The symbols move the items like this.
* | @ $
j280 | j731 j623
j635 | j471 j492
j645 | j382 j892
j785 | j792 j89
j808 | j899 j800
j492 | j705 j808
j124 | j546 j201
j985 | j721 j355
j462 | j476 j762
j10 | j712 j764
j147 | j60 j448
j51 | j201 j55
j556 | j161 j785
j957 | j655 j597
j161 | j44 j792
j683 | j178 j878
j899 | j800 j10
j800 | j10 j471
j597 | j941 j868
j731 | j888 j985
j762 | j55 j705
j546 | j492 j635
j764 | j941 j655
j567 | j263 j546
j655 | j831 j280
j907 | j664 j475
j118 | j280 j632
j883 | j22 j294
j475 | j653 j683
j382 | j27 j462
j773 | j294 j941
j476 | j792 j817
j201 | j55 j567
j448 | j645 j382
j892 | j705 j201
j55 | j567 j280
j659 | j623 j708
j471 | j492 j263
j809 | j833 j147
j22 | j294 j907
j708 | j279 j121
j92 | j655 j831
j833 | j883 j22
j89 | j44 j809
j27 | j27 j476
j792 | j89 j785
j44 | j809 j122
j623 | j899 j941
j11 | j985 j721
j122 | j55 j60
j355 | j957 j773
j868 | j731 j888
j294 | j907 j664
j178 | j476 j556
j941 | j355 j731
j712 | j10 j92
j881 | j462 j635
j878 | j556 j89
j121 | j11 j252
j831 | j985 j659
j721 | j888 j957
j653 | j909 j683
j888 | j118 j252
j817 | j44 j892
j263 | j808 j899
j909 | j683 j178
j632 | j833 j883
j252 | j22 j833
j664 | j475 j653
j705 | j892 j51
j60 | j448 j762
j279 | j121 j659

In the rows, 442 means zero.

The rows follow the links: the fewer symbols apart two items are, the more alike their rows tend to be.

Each row is also shifted at random along 3 hidden directions that mean nothing.

Each row, then its item:
[710,483,392,410,424,373,467,464,447,365,558,460,362,490,473,413,463,492,408,472,510,416,457,401,441,447,444,442,469,445,433,473,385,441,341,353,467,392,438,467,489,358,397,414,372,473,446,446,414,340,488,329,481,378,595,427,421]; item j44
[498,495,409,463,347,336,435,444,600,339,480,560,358,377,488,470,478,321,514,339,370,482,380,523,504,447,415,399,491,490,581,478,470,402,544,504,583,388,414,432,545,339,500,531,481,528,326,408,444,417,400,504,418,318,354,505,519]; item j808
[320,359,428,365,496,404,451,424,425,416,464,458,443,509,495,343,534,494,412,513,600,377,425,357,342,493,412,506,547,340,305,503,427,382,443,429,408,416,372,536,460,438,315,362,317,443,490,429,413,297,414,313,401,434,620,398,393]; item j792
[395,480,386,431,383,411,457,414,416,385,389,390,382,446,445,349,404,410,395,506,479,344,503,418,339,436,485,389,437,443,407,452,402,406,455,415,458,507,413,450,492,366,276,493,540,404,306,500,413,407,465,461,375,479,495,511,323]; item j883
[804,483,488,522,456,473,396,407,373,485,420,333,462,421,365,429,236,471,496,439,504,389,420,430,460,406,493,535,361,484,497,468,473,375,299,468,368,440,490,470,359,535,517,521,399,433,545,413,394,500,391,335,407,511,351,402,550]; item j597
[336,531,383,427,401,354,317,430,494,469,361,556,439,319,336,441,579,329,458,455,306,456,529,426,498,445,328,324,446,579,362,344,458,476,469,571,492,534,482,293,493,465,469,480,567,459,344,542,631,405,522,580,378,499,506,605,352]; item j907
[341,435,362,442,433,403,362,428,392,504,368,466,500,448,351,468,391,367,470,547,493,490,449,460,513,406,369,340,416,451,341,371,507,576,486,539,386,441,505,387,413,414,423,487,463,468,427,489,518,440,451,482,474,442,463,519,425]; item j475
[715,364,321,526,482,378,364,569,380,491,494,463,423,423,417,574,382,411,535,401,476,492,316,473,522,434,285,359,364,449,397,494,510,621,440,515,461,422,564,445,458,282,415,553,447,453,415,409,450,389,402,421,484,356,431,460,555]; item j178
[718,378,301,493,451,379,385,509,354,451,517,412,410,520,457,478,329,438,512,480,585,447,384,423,469,455,412,376,357,379,350,492,494,527,379,439,436,325,513,507,429,312,358,471,342,483,484,408,394,359,401,307,482,358,532,420,500]; item j878
[549,442,417,356,464,495,422,416,504,337,533,435,463,508,446,446,322,474,413,395,444,433,475,518,423,481,493,443,318,450,581,518,511,549,527,414,523,446,466,535,523,421,407,571,485,482,472,384,472,465,476,446,495,464,407,436,456]; item j712
[379,503,401,391,366,450,562,531,504,465,463,529,405,411,455,496,640,496,541,393,338,459,472,440,500,440,418,423,468,504,464,308,376,474,481,342,478,492,358,346,424,531,458,347,398,400,353,476,484,539,376,524,476,543,534,427,438]; item j55
[352,452,437,497,386,365,461,401,536,414,388,528,415,430,519,420,393,348,489,411,475,453,375,497,437,444,471,437,557,431,541,482,484,333,554,462,490,363,343,487,464,366,442,460,400,510,360,416,363,421,390,463,433,351,338,430,481]; item j471
[474,492,499,397,406,433,327,393,570,356,437,451,403,465,477,436,355,443,463,378,376,503,513,439,404,462,542,442,394,397,518,458,548,418,533,458,499,348,392,490,446,460,526,486,441,577,484,391,409,489,420,488,462,338,293,454,394]; item j899
[521,416,271,473,372,432,649,555,476,471,508,530,427,448,445,518,508,411,552,405,483,376,323,558,550,433,383,399,501,538,560,392,349,513,500,336,538,506,419,371,493,361,335,453,419,380,241,457,452,469,396,498,503,528,546,393,579]; item j51
[819,437,317,594,334,408,517,545,493,492,476,523,396,442,504,545,339,401,552,322,395,451,394,514,497,465,507,379,446,513,593,364,498,456,434,329,582,362,411,417,462,383,416,460,407,485,332,438,392,510,404,484,482,434,395,334,531]; item j567
[608,534,475,396,380,389,427,409,425,344,501,396,382,509,469,364,428,513,362,497,451,454,554,345,407,432,533,469,444,401,382,436,389,413,333,367,412,385,430,453,442,386,440,400,429,494,465,462,400,394,499,355,463,374,504,488,329]; item j809
[529,522,443,443,369,430,383,526,462,400,462,354,286,329,456,447,576,485,563,348,293,424,454,336,389,432,420,421,318,489,430,448,350,431,419,439,477,548,441,404,436,407,456,484,528,394,342,438,426,482,340,516,331,482,415,566,426]; item j118
[308,405,389,475,396,460,537,497,463,525,371,548,470,446,484,440,511,436,517,422,451,423,434,441,418,468,469,430,535,445,451,328,478,385,520,355,458,425,311,425,374,550,365,334,348,445,373,471,421,498,367,524,441,530,473,345,438]; item j124
[455,443,418,453,394,439,451,409,392,377,408,328,352,469,484,342,355,479,387,498,472,365,524,394,326,417,569,392,413,401,392,483,416,426,411,377,420,443,436,488,441,348,287,486,513,392,358,466,377,388,452,425,405,438,464,479,307]; item j833
[554,486,361,482,392,377,429,449,436,395,402,434,354,380,418,403,428,347,425,442,406,360,488,447,427,429,449,330,430,551,457,455,400,441,417,455,512,515,492,403,535,282,302,537,602,419,263,488,479,366,516,503,375,447,488,552,366]; item j22
[346,385,587,389,515,452,418,460,445,510,374,528,487,314,448,478,629,486,343,365,303,530,411,386,443,419,293,533,616,440,403,442,460,413,524,471,427,528,415,393,452,448,575,427,545,444,459,470,483,428,480,600,452,451,352,454,422]; item j462

Where do the symbols, taken in turn from left to right, take each start?
Answers are names.
[317,397,522,394,442,453,622,435,450,402,492,499,475,422,426,456,514,451,323,540,464,487,337,549,568,365,318,516,603,445,489,481,309,500,525,399,415,566,448,367,502,332,471,468,517,364,360,480,485,416,493,476,579,448,444,478,526]
@ @ @ @ -> j27
[365,594,572,340,369,412,473,385,494,355,473,443,404,426,408,399,581,502,347,512,353,562,542,392,509,385,426,492,499,430,421,400,326,475,391,420,383,465,441,363,445,456,602,367,461,478,488,483,481,449,506,453,503,397,449,553,319]
$ $ $ @ -> j476
[450,390,422,543,403,372,480,423,507,494,351,535,438,394,511,449,391,352,474,395,464,444,364,491,458,437,456,439,590,445,514,458,506,315,503,450,483,363,354,452,444,390,431,468,405,498,356,435,365,417,411,469,436,378,348,396,504]
@ @ @ @ @ -> j705
[424,510,492,418,408,470,329,439,400,398,354,309,349,393,474,351,473,521,429,417,327,434,611,263,271,444,556,435,358,402,325,390,462,403,433,389,413,464,413,461,390,487,394,428,522,449,423,444,403,469,421,506,349,479,418,525,246]
$ @ @ $ -> j664
[845,377,494,406,527,477,352,521,364,496,464,475,451,390,482,517,484,607,410,320,324,517,516,304,378,462,425,508,439,438,401,389,577,469,385,310,471,421,464,436,419,486,472,401,459,508,569,439,461,459,532,487,500,457,440,335,371]
@ @ @ @ @ -> j22
[387,507,536,355,420,533,387,457,438,438,431,304,412,430,434,422,487,591,545,397,345,427,561,302,338,427,550,509,281,385,425,364,448,425,442,375,387,487,395,473,322,648,521,384,382,409,548,403,413,596,310,476,405,564,383,440,371]
@ @ $ -> j252
[534,359,545,466,508,480,506,428,363,431,444,404,500,430,443,461,336,491,303,463,468,490,375,482,471,391,377,525,527,394,470,530,434,489,472,412,402,489,476,449,456,339,485,515,545,423,456,436,408,442,510,451,544,405,319,419,475]
@ $ @ $ -> j785
[482,426,463,530,385,437,401,449,471,523,307,521,450,428,505,444,403,437,496,372,365,470,507,371,368,462,556,449,510,432,426,322,592,318,457,405,448,318,335,441,338,567,499,346,361,534,468,449,381,518,399,526,410,437,335,312,381]
@ $ $ -> j800
[447,405,339,472,442,421,354,499,390,493,440,448,467,452,386,523,410,418,527,500,497,492,399,460,517,414,343,343,362,429,335,406,496,596,476,523,375,397,541,426,408,378,455,494,416,457,439,471,477,434,387,433,506,422,448,494,491]
@ @ @ -> j792
[516,234,473,472,579,497,485,449,275,471,442,363,530,498,489,434,266,534,319,485,622,401,335,421,363,421,416,535,518,292,369,557,530,483,499,387,356,429,449,571,426,345,316,500,424,410,510,395,356,386,460,366,508,428,389,326,493]
$ $ @ @ $ -> j201
[403,502,510,458,421,471,385,445,395,459,387,280,355,359,444,399,514,504,533,430,372,430,470,310,360,406,451,478,369,423,368,453,393,366,390,477,356,493,444,441,354,520,505,426,429,384,451,418,364,493,308,444,314,483,377,523,423]
@ $ @ -> j833
[462,394,265,515,413,371,491,416,386,461,423,482,478,487,360,468,283,308,447,572,599,379,356,619,558,413,377,323,450,508,446,444,429,576,476,518,443,474,540,403,511,270,290,576,498,405,298,489,501,387,485,412,504,447,504,518,505]
@ $ @ -> j178
[398,486,552,401,503,481,331,277,385,518,266,402,551,439,373,311,320,457,399,542,487,397,615,355,339,462,536,520,465,429,357,361,565,321,356,501,329,420,400,433,319,694,507,422,406,488,616,492,479,480,485,409,371,561,416,405,329]
$ @ $ @ @ -> j907
[569,347,516,555,482,435,437,425,400,515,321,467,484,389,479,448,335,426,399,397,445,500,373,446,395,413,450,490,595,415,465,466,581,342,457,426,437,376,413,466,399,416,488,453,450,503,481,432,362,429,466,487,459,388,272,328,468]
@ $ @ -> j55
[438,378,338,463,378,445,666,528,492,484,510,571,457,429,483,510,523,414,490,421,473,403,331,565,558,425,377,421,574,515,567,392,356,479,526,327,511,513,378,366,492,374,350,418,418,360,258,469,451,470,413,504,523,516,527,375,549]
$ @ $ @ @ -> j808
[415,492,479,459,420,462,488,448,430,455,453,366,384,372,410,407,505,434,544,459,450,370,371,424,458,433,383,514,407,490,471,483,343,399,404,514,401,537,451,422,388,498,486,464,393,335,420,414,407,470,281,399,348,504,431,510,571]
@ $ @ @ -> j294
